Below are the code and all the weights of a small trained network. Each question names an input and a class and asks about switching units off, where a switched-off unit gives its printed mean instead of its output.

import numpy as np


def w(rows, s, z=0):
    codes = np.array(rows[::2]) - 128.0
    scale = np.full(codes.shape[1], s)
    scale[-1] = z or s
    return codes * scale


def f(y):
    return y / 2 * (1 + np.tanh(0.7978845608 * (y + 0.044715 * y**3)))


def log_softmax(a):
    a = a - a.max(-1, keepdims=True)
    return a - np.log(np.exp(a).sum(-1, keepdims=True))


def net(x, mask):
    res = np.array(x, float).reshape(1, 6) / 4 @ E
    y = f(res @ A[0][:, :-1].T + A[0][:, -1])
    res = res + np.where(mask, y, B[0][:, -1]) @ B[0][:, :-1]
    return log_softmax(res[-1] @ U[:, :-1].T + U[:, -1])


A, B = {}, {}
E = w([
[117,132,126,105,127,139],'x0',
[11,159,78,133,80,34],'x1',
[62,52,66,162,196,210],'x2',
[168,118,61,36,234,32],'x3',
[137,128,124,143,129,122],'x4',
[113,233,201,176,254,155],'x5',
],0.0091)
A[0] = w([
[59,201,91,159,89,72,6],'n0',
[158,184,153,150,77,118,148],'n1',
[108,30,25,177,134,186,20],'n2',
[106,141,153,171,85,167,66],'n3',
[182,105,122,107,158,147,170],'n4',
[206,103,159,108,127,209,73],'n5',
[97,178,185,177,78,196,70],'n6',
[90,114,175,157,90,183,97],'n7',
[5,129,111,175,132,66,54],'n8',
[149,163,87,114,209,93,94],'n9',
[46,108,107,158,217,195,76],'n10',
[189,109,144,127,130,173,81],'n11',
[97,127,133,157,118,162,74],'n12',
[109,159,137,151,106,163,45],'n13',
[171,42,110,80,17,120,107],'n14',
[70,239,222,162,211,141,91],'n15',
[105,184,142,125,171,144,34],'n16',
[180,216,204,62,60,89,88],'n17',
[114,100,144,61,103,146,177],'n18',
[173,143,159,141,163,172,89],'n19',
[147,127,109,65,196,71,155],'n20',
[183,82,134,117,126,170,72],'n21',
],0.012,0.0021)
B[0] = w([
[99,109,173,100,145,171,201],'n0',
[156,121,123,113,162,93,174],'n1',
[192,163,154,144,140,98,214],'n2',
[116,127,71,106,139,117,177],'n3',
[93,131,119,108,132,140,167],'n4',
[74,104,177,109,147,151,198],'n5',
[114,99,45,117,161,123,214],'n6',
[131,96,86,111,165,110,189],'n7',
[78,122,186,96,138,168,213],'n8',
[116,115,54,127,131,141,189],'n9',
[212,162,169,139,167,90,217],'n10',
[100,135,152,98,132,148,170],'n11',
[127,139,108,92,142,110,157],'n12',
[127,117,101,145,150,133,155],'n13',
[125,147,109,186,36,133,245],'n14',
[135,138,135,176,4,136,253],'n15',
[128,129,132,146,77,99,166],'n16',
[206,166,174,139,208,108,221],'n17',
[124,126,129,149,109,135,159],'n18',
[93,124,155,121,112,138,174],'n19',
[117,91,66,116,158,119,209],'n20',
[91,137,151,111,117,128,170],'n21',
],0.024,0.014)
U = w([
[132,166,104,155,17,136,212],'0',
[219,202,152,100,167,99,149],'1',
[111,95,1,66,138,127,161],'2',
[47,129,199,30,111,189,2],'3',
],0.0099,0.001)

Each question gives the input, the list of numbers given to net, and the class t.
The units are the neurons (one row each of A and B). Each row of codes is followed by its name. A weight is (code - 128) times the scale printed after its matrix; where a second scale follows, it is the last column's (A, B and U).
mask holds one flag per neuron, in row order. A switched-off neuron (its flag False) gives its mean, the last column of its row in B, instead of its output. The means were averaged over made-up inputs and are rounded, as every weight is.
A unit's drop is (log p(t) with every unit on - log p(t) with that unit switched off) / (log p(t) with every unit on - log p(t) with every unit switched off).
The circuit of an input: a set's keep is (log p(t) with only the set's units on - log p(t) with every unit switched off) / (log p(t) with every unit on - log p(t) with every unit switched off). Starting from the 12 units with the biggest drops (on a tie, the unit counted first), units are removed one at a time, each time the one whose removal leaves the highest keep (on an exact tie, the one counted first), for as long as the keep stays at least 0.8.
units of the circuit, in order: the units of the circuit, biggest drop first
k most important neurons: the k neurons with the biggest drops, biggest first
drop when u is switched off: that unit's drop, to one decimal
input [-5,6,5,-6,-5,5], class 2: 2 most important neurons -> (n6; n7)
input [-1,-5,0,-7,-5,3], class 2: units of the circuit, in order -> (n6)
input [-7,8,6,-5,7,4], class 3: 3 most important neurons -> (n8; n0; n17)
input [5,-3,-6,8,-5,-8], class 0: 2 most important neurons -> (n14; n6)
input [5,3,-1,2,-1,-2], class 3: 2 most important neurons -> (n15; n6)
input [5,-3,1,5,0,-6], class 0: 2 most important neurons -> (n14; n6)
input [-8,0,4,3,-6,-2], class 1: 2 most important neurons -> (n15; n2)
input [3,8,-5,-8,-2,2], class 2: 3 most important neurons -> (n6; n3; n7)
input [-7,5,-3,5,4,4], class 2: 2 most important neurons -> (n9; n20)
input [-4,0,-4,-6,-8,-5], class 2: 3 most important neurons -> (n15; n6; n7)
input [-7,8,-6,-3,7,5], class 3: 2 most important neurons -> (n0; n8)
input [-6,7,8,-2,5,5], class 1: 2 most important neurons -> (n10; n2)
input [7,2,-2,1,-6,0], class 1: 2 most important neurons -> (n15; n5)
input [-4,8,5,7,-1,-2], class 3: units of the circuit, in order -> (n8)
input [0,2,3,2,0,2], class 1: 2 most important neurons -> (n14; n10)
input [-1,-7,-5,-8,-8,-2], class 2: drop when n6 is switched off -> 0.7
input [1,-1,-3,3,0,7], class 0: drop when n15 is switched off -> 0.3
input [-6,-8,3,5,-8,-8], class 0: drop when n8 is switched off -> 1.0
